Each row is followed by its class.
[ 45 -17  -2 -15  -7 -34  50  22 -23   2   5   2 -18  24 -43   7 -14  22
  36 -43 -11 -26 -10 -58   9  -9  36   3 -66  -9   0  20  -5  -2  -6  27
  15] : N
[ 29 -11  14  13 -25  -5   8 -19  21   5 -19 -26  10  11  -6  30  34  -4
  42 -19 -11   3  -4  32   8   8  16 -13 -24 -21  11   1   8   4  12  -3
  10] : L
[  9  -3 -12  13  -8  31  39  28  10 -20 -28  19 -20  51  17 -32 -40  83
  50 -37 -54  -8 -56 -32  17  31  43  -9 -46 -36  13  23  32  -7  27   3
  14] : M
[ 18 -28  18  -3  22   0 -11  -9  26  -6 -21 -30   9 -19 -39 -30 -38  30
  36 -41 -23 -62  19 -19   0 -24  20 -21 -17 -14  -6   2 -31 -16 -17  48
  46] : S
[ 35  -4  13  15 -14   4  19 -26  31   9 -32 -32  11  12  -8  20  41  -2
  43 -16 -15   2  11  36  12   1  10 -15 -28 -11  12  14  13  10  11  -1
  -3] : S
[ 36 -11  19  17 -17  -1  15 -18  31   2 -27 -30  19  12  -8  23  40  -2
  36 -16  -9   0   6  30  14  -1  10 -13 -29 -14  11  15  10  17  12   2
   6] : S
[ 15 -21  11 -17 -13 -15  75  28 -16  19  23 -20  -9 -18 -59  43 -34  51
  60 -24   6 -31  26 -47 -22   6   6  17 -25 -53  20 -19 -20 -25 -22  24
 -18] : Y
[ 32   9  18  -4   8   6  31  31 -35  50   4  -1   5  -1 -26  -3  24  46
  64 -23  20 -47 -38 -55  11 -25  36 -37 -17 -20  16  25  15  -5 -27  44
   7] : N
[ 60   1  17  -4 -10 -24  58  42 -33 -30   3   3  26   3 -54  13   2  49
  50 -38  -4 -20 -30 -58   4 -25  11 -16 -42 -25  12  11   6  13 -14  23
 -22] : J
[ 29  -5  -3  27  17   1  36 -10  31  15  -6 -30  17  -7 -52   2 -80  33
  38 -20 -45 -19  25  -7  21  21  51  16  16  -7   8 -45 -28 -44 -37  39
  19] : J
[ 32  -3  20  20 -20  -7  21 -15  11   5 -32 -40  16  11  -6  22  34   5
  40 -11 -16   7  -1  38  13   1  15 -16 -32 -11  17   4   5  16   9   2
   0] : E
[ 12   0   6  40 -13  13 -12 -24  16  47 -13   5  15  -7 -26  10 -41  44
  45  -7 -25 -16  -5 -16  71  -4  35 -11 -24  20   0   4   2 -37 -10  38
  17] : X
[ 33  11  17  -2 -29 -23  55  37 -36   2 -19  -7  16 -10 -67  16 -23  41
  43 -17  16 -34 -13 -60   7 -10 -12   6 -34 -18   4  10 -14  -9   3  43
 -21] : Q
[ 28 -12  17  12 -28  -7   2 -21  22   9 -23 -22  13   7  -6  33  36  -2
  40 -20  -9   3  -1  29   5  -3  17 -16 -21 -23  13   3  12   8   3   3
  12] : L
[ 25  -6  22  12  -9 -11  10 -15  24   2 -29 -20  18   8 -11  22  27   0
  33 -20 -17   3   0  31  11   2   9 -13 -24 -18  14   8  12  14  11  -1
   6] : R
[  7 -45  12 -11   3 -28  34  55 -13   4   5  21  13   7 -51 -40   0  30
  23 -25  16 -33 -25 -43  10  -5   5   7   1 -18  23 -13 -29   8  10  36
   4] : M
[ 19 -28  16  16   6   3  15  -4  11  -9 -10 -33 -13 -22 -25 -72 -42  36
  40 -17 -28 -39   4  33  42  17 -10   9 -20  19  12 -27 -26 -32   7  43
 -23] : M
[ -3 -42   3  19 -20 -16  11   1  29  39 -16  -6  11 -25 -23  36 -73  32
  21 -19   0 -13   7   4  10  39  -1  35 -23   1 -27 -24 -21  18 -16  45
   2] : Q
[ 30 -11  28  20  -9  -1  12 -21  25  14 -19 -29  22   9 -10  16  26   2
  41 -18 -13   2   4  26  22 -10  14 -15 -23 -17  16  -1   6  11   2   0
  10] : B
[ -1   0 -21   7  -8   4   8   2   8  11 -21  17  -9  -2 -34   9 -99  85
  82 -41 -61 -15  -5 -37  15  11  17 -24 -39 -20   2  -5  16 -33 -11  13
  10] : X
[ 16  29   7  28 -17  10  -1   0  22  13 -26   7  15 -10 -31  -9 -36  55
  46 -46 -30 -37 -50 -32   8 -13  44  -5 -12  -7  -8  27  15 -15 -34  46
  30] : M
[ 20 -20  14  -2  23 -25  71  45 -66  13  33  -5   3  -6 -46  12  -6  -4
  51 -25   6 -21 -31 -54  29   4   1  -9 -23   8  -1 -13 -28   6  -7  21
 -29] : B
[ 14  31 -14   4  -7  -2  48  47 -31  -3   4   5 -15  28 -28  -8  -5  34
  48 -49 -22  -4 -57 -42 -10  -3  32 -26 -23 -13  11   6  24 -16  -6  -1
 -20] : L
[ 23  -1  18 -30 -18  -7  43  61 -30  12  -7  16  30  10 -37  24  26  38
  50 -23  13 -15 -29 -38  -6  -9  32 -14 -29 -21  20  18  -5  -6  10  41
 -14] : M
[  7  -5  -8  -5  -2 -17  41  28 -21 -17  -6  -8   7  12 -36  59  10  26
  51 -24  12 -15 -12 -49 -27 -30  36   4 -40 -24   9  10  13   6 -37  11
   4] : Y
[ -3 -28 -18  26  38  20  -6  18  55   3 -28 -49 -12  13 -30  -6 -12  75
  96 -30 -36 -40 -31  27   0  -4  70 -34 -35  22  15  11 -12  15 -27   0
  25] : Y
[  9 -26  27 -12 -14 -51  34  36  -2   1  17  -6  -3  -5 -61  -4 -49  62
  46 -37   5 -36   1 -38   0   6  16  13 -27 -42  26 -20 -33 -19  -2  33
  17] : J
[ 32  -5  15  19 -20   2  10 -25  33   3 -28 -25  16   9  -5  24  38   0
  43 -11 -11   5  12  34  13  -2   9 -13 -24 -17  16  12  15   8   5   1
  -3] : S
[ 17 -13 -33  -5  29  10  26  22  16 -12 -11 -60   5 -15 -38 -34 -75  37
  21  -5 -30 -32  10   0  13  34  17   2 -41  34 -36 -26 -50  -9  14  39
 -32] : S
[-32 -26 -32  22   9  31  -8 -19  28   5 -14   4 -29  22  13  31 -69  64
  64  20  -1  -4  12 -15  22  13  51  -4 -31 -11  -6   2 -13 -18 -28  10
  16] : B
[ 28   1  17  19 -20   0  12 -19  28  10 -33 -23  15  15 -13  34  32  -1
  31  -5 -12   6  12  31  11  -6  20 -11 -19 -16  25  15  13   7   6  -9
   3] : U
[-20   7   4  18   9  28 -15  21  34  38 -36 -11  23   1 -20  18 -58  75
  31 -23 -43  -8  -1  -3  10  20  32   0 -24   5  -2 -13   4 -38  -9  23
   0] : R
[ 42 -14  24  -1   3   6  69  41 -11  23  -6 -25  24  14 -44  26 -12  50
  57 -40  -9 -21 -13 -53  11  -6  55 -17 -33 -29   9   6 -18  12 -17  40
   3] : B
[ 29  -9  21  11 -19   1  12 -24  29   3 -24 -34  19   5  -2  22  25  11
  39 -21 -13   8  10  30  13  -7  12 -10 -29 -17  12   7  18  25   9   0
   7] : X
[ 30   1  18  15 -15  -3   6 -19  23   3 -33 -30  19   6 -13  23  27  -6
  28  -8 -17   1   9  39  15   1  13  -9 -25  -7  18  10   7   5  13  -3
  -1] : U
[ -6 -39  -8   1 -20  25  29  11  50 -11 -30  -7  12  20  -3  73 -62  31
  23   6 -16  17  33  35  -4  35  41  38 -26 -20 -23 -39 -28 -19 -10  36
  12] : E
[ 27  -2  17  14 -18  -5  20 -17  26   4 -30 -25  15   9 -20  33  17   1
  36 -10 -13   0   8  29  14  -1   9  -8 -17 -18  19   8   8   7  10  -8
   4] : U
[ 35  -5  17   5 -20   2  12 -23  34   5 -27 -25  18  11  -9  21  25   7
  38 -12 -14   4  11  34  16  -4  11 -12 -20 -17  19  10  15  18  11   3
   6] : N
[ 18 -11  32  -2 -27  -7  20  44 -32   4  14  31   4   2 -41  17 -10  56
  38 -29 -14 -16  -6 -85  -4 -21   8   1 -39 -36  34  23  -2 -22  -7  14
  -2] : B
[ 42 -14 -20 -18 -19 -37  57  34 -44 -13 -12  -6  -3   2 -57  31 -41  30
  48 -22  -2 -24 -19 -58   0   9  40  -3 -42 -13  -9  -1 -26   6 -16  56
   0] : L
[ 28  -8  28  16 -10  -1  13 -15  21   5 -30 -32  24  10 -15  19  26   7
  44 -17 -13   1   7  24  15 -11   8 -14 -22 -20  20   0   6  11   4  -5
   9] : B
[ 29  -4  11 -23  19   9  43  27 -22   8  21 -42  15   7 -17 -14   1  29
  26 -24 -17  -7  18 -37   5 -14  25 -15 -37  -4  22  -6   3  -5   0  23
 -40] : N
[ 26 -12  14   8 -21 -13  10 -18  20  10 -19 -30  11   7 -12  28  29  -5
  37 -23 -19   4  -2  27   4   7  15  -8 -22 -20  13  -6   8   8   8   1
  10] : L
[ 30 -16  19  10 -25  -7   8 -15  18   7 -20 -32  17   5 -12  28  29   2
  38 -22 -13   4   5  27   8   1   9 -15 -23 -17  16  -2   7   9  11   0
   2] : L
[ 34  -5  18  18  -8  -7   7 -14  20   2 -28 -20  15  12  -3  17  37  -4
  34 -17 -13   7   4  34   6  -3  14 -19 -26 -17  18  12  19  11   1  -7
   3] : R
[ 31  -3  19  20 -22  -8  15 -22  25   2 -30 -28  11  13  -9  25  15  -2
  43 -17 -16   7  14  32  11   4  16 -11 -27 -14  20  13   8  11   7   0
   7] : Q
[ 16  -4  18   6  24  -6  42  52 -25  21  18   2  -4  27 -36   1  28  50
  38 -10 -20 -21 -36 -69  27 -10  23  -6 -36  -9  27   9   1  -9  -5   5
 -13] : R
[-15  28 -20  29  37  40   8 -32  61  38  -4  -6   7  22 -17 -25 -39  35
  61 -52 -23 -24 -26  -3  24 -19  61 -29  13   8 -14 -14  22 -38 -35  25
  22] : Q
[ 12 -48  11  12  13 -17  55  46 -20  11  48  -6   8  11 -35  16 -21   6
  32 -17  -3  -3   2 -54  11   4  14  17 -10 -18  24 -34 -22  -5 -13  -1
  -7] : B
[ 14  15  34   6   8  13   0  29   3  30 -34 -27  22 -17 -16 -31 -34  61
   9 -31  -1 -47 -39  -3  35 -19  29 -17 -37  24 -34  -2  -3   4 -28  92
  -5] : Q
[-16 -15  -3  13  37  29  23   5  27  30   5 -23   3  20   4  26 -55  54
  67 -26 -41 -18 -20 -25  35  -2  71 -11 -34  -9 -14 -19  12 -11 -43  45
  14] : N
[-18 -16   0   4  28  21  18  59  41 -47 -21  12   1  41 -29  27 -60  60
  34 -37 -21  -3 -17  23  30  30  12  -8 -21  16 -26  -9 -41 -13  21 -26
  11] : R
[  2 -40  -5  -6   5 -39  94  65 -37 -10 -14   2   8  39 -49  32   4   7
  63  -4  27  -4 -22 -36   8  10   9   6 -18 -47  13 -24 -26  20   2  12
 -17] : M
[ 13 -26   2  17  21  -3  -9  14  29  33 -36 -26  20  -1 -53 -63 -32  23
   4 -13 -53  -9  31  23  39   7  27   9   5  44  31 -39 -30 -18 -10  46
 -20] : N
[ 26 -10 -17  -5  26  -1 -11  32  58  18 -23 -25  29  15 -29 -19 -47  82
  26 -47 -23 -30 -32   7  10  14  58 -23 -43  14 -28 -13  -5  11  -8  30
  35] : R
[ 30 -14  20  14 -21  -8  15 -20  26   8 -23 -29  16   0 -17  33  34  10
  39 -12  -9  -3   9  36  12  -1  13 -11 -22 -18  26  10   7  16   7  -4
   8] : Y
[ 40   7 -29   3 -16 -19  63  19 -33  13   1 -16   4  19 -48   7 -31  39
  44  18  15 -28 -21 -64  25   4  41 -11 -46 -24  -5  -4 -21 -26  11  38
   6] : E
[ 11 -36 -17   1  -4  20  15  22  35  57   3  10 -18  23 -32  29 -63  54
  44  13 -34  -9  54  -5  17  26  18  -2 -37 -12  12 -30 -19 -95  11  -5
  12] : S
[ 31  -9  17  13 -21 -11  26 -21  22  -4 -30 -24  20  11 -11  20  22   8
  45 -17  -9   7   3  30  20  -2   4 -10 -19 -20  18  10   9  21   7  -2
   0] : M
[  -3   -7    9    8  -37  -10   -3   -6   45   22   -8  -21   -4    2
  -27   24 -114   56   25  -41  -28  -18   38  -10    0   19   51   28
  -33  -11   14  -12  -10  -64   -1   38   60] : Q
[ 35  -6  18  10 -21  -1  15 -18  33   6 -24 -28  14  11  -4  24  24   2
  40 -22  -9   5   3  39  11   2  21 -13 -16 -13  16  18  13  30   4   1
   9] : N
[ 12  11 -21  -1  46  18  21  -8 -32  24 -29  -4   5   9 -27 -45 -23  41
  37 -25 -20 -18  13 -42  36   6  62 -38 -20  18   4   7 -18 -27 -24  57
 -33] : R
[ 31 -11  18  15 -21   0   5 -14  19   8 -24 -26  17   8  -7  27  37   4
  43 -23 -17   1  -8  24   6   1  17 -19 -21 -22  13   4  12  11   4   0
   8] : L
[ 33 -12  10  14 -25  -4   6 -17  21   8 -25 -28  10   9 -11  27  34   0
  40 -10 -13   1  -1  28   8   0  14 -14 -28 -16  10   2   8   3  10  -2
   6] : L
[ 48   7  -4   0 -10  -9  64  25 -41   3   0 -21  -1  10 -33  -9   5  46
  42 -14   7 -25 -34 -52  12 -10  18 -21 -42 -11   6  13   1   9   3  26
 -16] : E
[ 34 -13  13  18 -16   4  19 -24  33   3 -30 -27  12  15  -6  28  41  -1
  42 -12 -15   4  10  30  15   1  11 -11 -30 -12  14  19  12  16  12  -3
   1] : S
[ 37  -1  16  18 -12  -4  14 -23  20   3 -27 -29  20   5 -17  27  28 -12
  35 -10 -17  -1   7  33  16  -3  10 -14 -20 -10  18   8  10   7   9  -8
   2] : U
[ 36   9 -10 -10 -21 -15  63  22 -25  22  -7   0  -6  16 -35  61  -6  45
  88 -17 -18 -21 -33 -66 -19   3  49  -9 -58 -46  20  26  32 -19  -6  25
  15] : R
[ 13 -32   4  29   1  15  41   9  36  24   4  -8  10  24 -37  33 -78  65
  59 -19 -14 -18   2 -19  55  37  14   1 -20 -25  -8 -27 -31 -33  17 -12
  36] : B
[ 29  -9  19  17 -19  -5   4 -21  33   6 -33 -27  17   7 -12  25  42  -3
  38 -11 -13   0  11  34  10  -6   8 -10 -28 -12  14  15   8  11   8   3
   3] : S
[ 34  -1 -33   0 -39 -12  40  29 -26  13   1  25 -11  10 -73  41 -46  48
  45 -16   5 -13  13 -96 -24 -31  41  -8 -19 -20  21  20  -5 -44 -32  20
   4] : L
[  -8  -16  -14   -8   28    2   44   21  -23    8  -41  -21   20    3
  -18    5 -101   41    5  -34   -7    2    4   -2   42   35   29    2
  -12   36  -33  -40  -27   12  -14   57  -16] : B
[ 28  -6   9   2 -18 -16  35   8  -7  -6   6  11 -22   7 -35 -11  -9  26
  43 -40 -15 -29 -28 -43   7 -12  10   0 -25 -14  17  30   9   8   2  16
  13] : N
[ 23  -1  18  14 -14  -9  14 -18  21   7 -35 -20  13  12 -11  18  27  10
  35  -9 -14   7   3  32   6   0  10 -11 -20 -17  22   7  14   7  14  -9
   4] : J
[-15 -24  -5  -9  42  48  17  20  27  27   3 -28 -15  30  24  20 -41  44
  29 -21 -59   1   7  -2   6   9  74  -8 -28  28   4   1  -1 -28 -11   7
  25] : M
[ 31  -3  24  18 -21  -6   8 -19  27   2 -29 -29  19  10  -8  25  24  -3
  45 -15 -10   4  10  36  11   0  17 -17 -22 -13  22  14   6  14   8   3
   9] : Q
[  4 -40 -12  14  -2  13  49 -10  59  34 -16 -32   0  23 -24  28 -62  45
  43  -4 -38  -3  13   0  37  21  43  30 -31  -9  -1 -31  -3   0  -2  37
   4] : N
[ 31  33  -4   8  -5  -6  26  23  -6  12  12  -4   6   2 -41 -12  -6  52
  44  -8 -17 -16 -16 -39 -11  -5  25   2 -13 -22  30 -10  17 -43 -19   8
 -16] : J
[ 30  21 -30  32 -11  15  17 -68  24  25 -27  -8   3   2 -15 -10 -63  45
  38 -44 -51  13  23 -14  54  28  61   3 -49  14 -22   5   9 -18 -29  48
 -27] : X
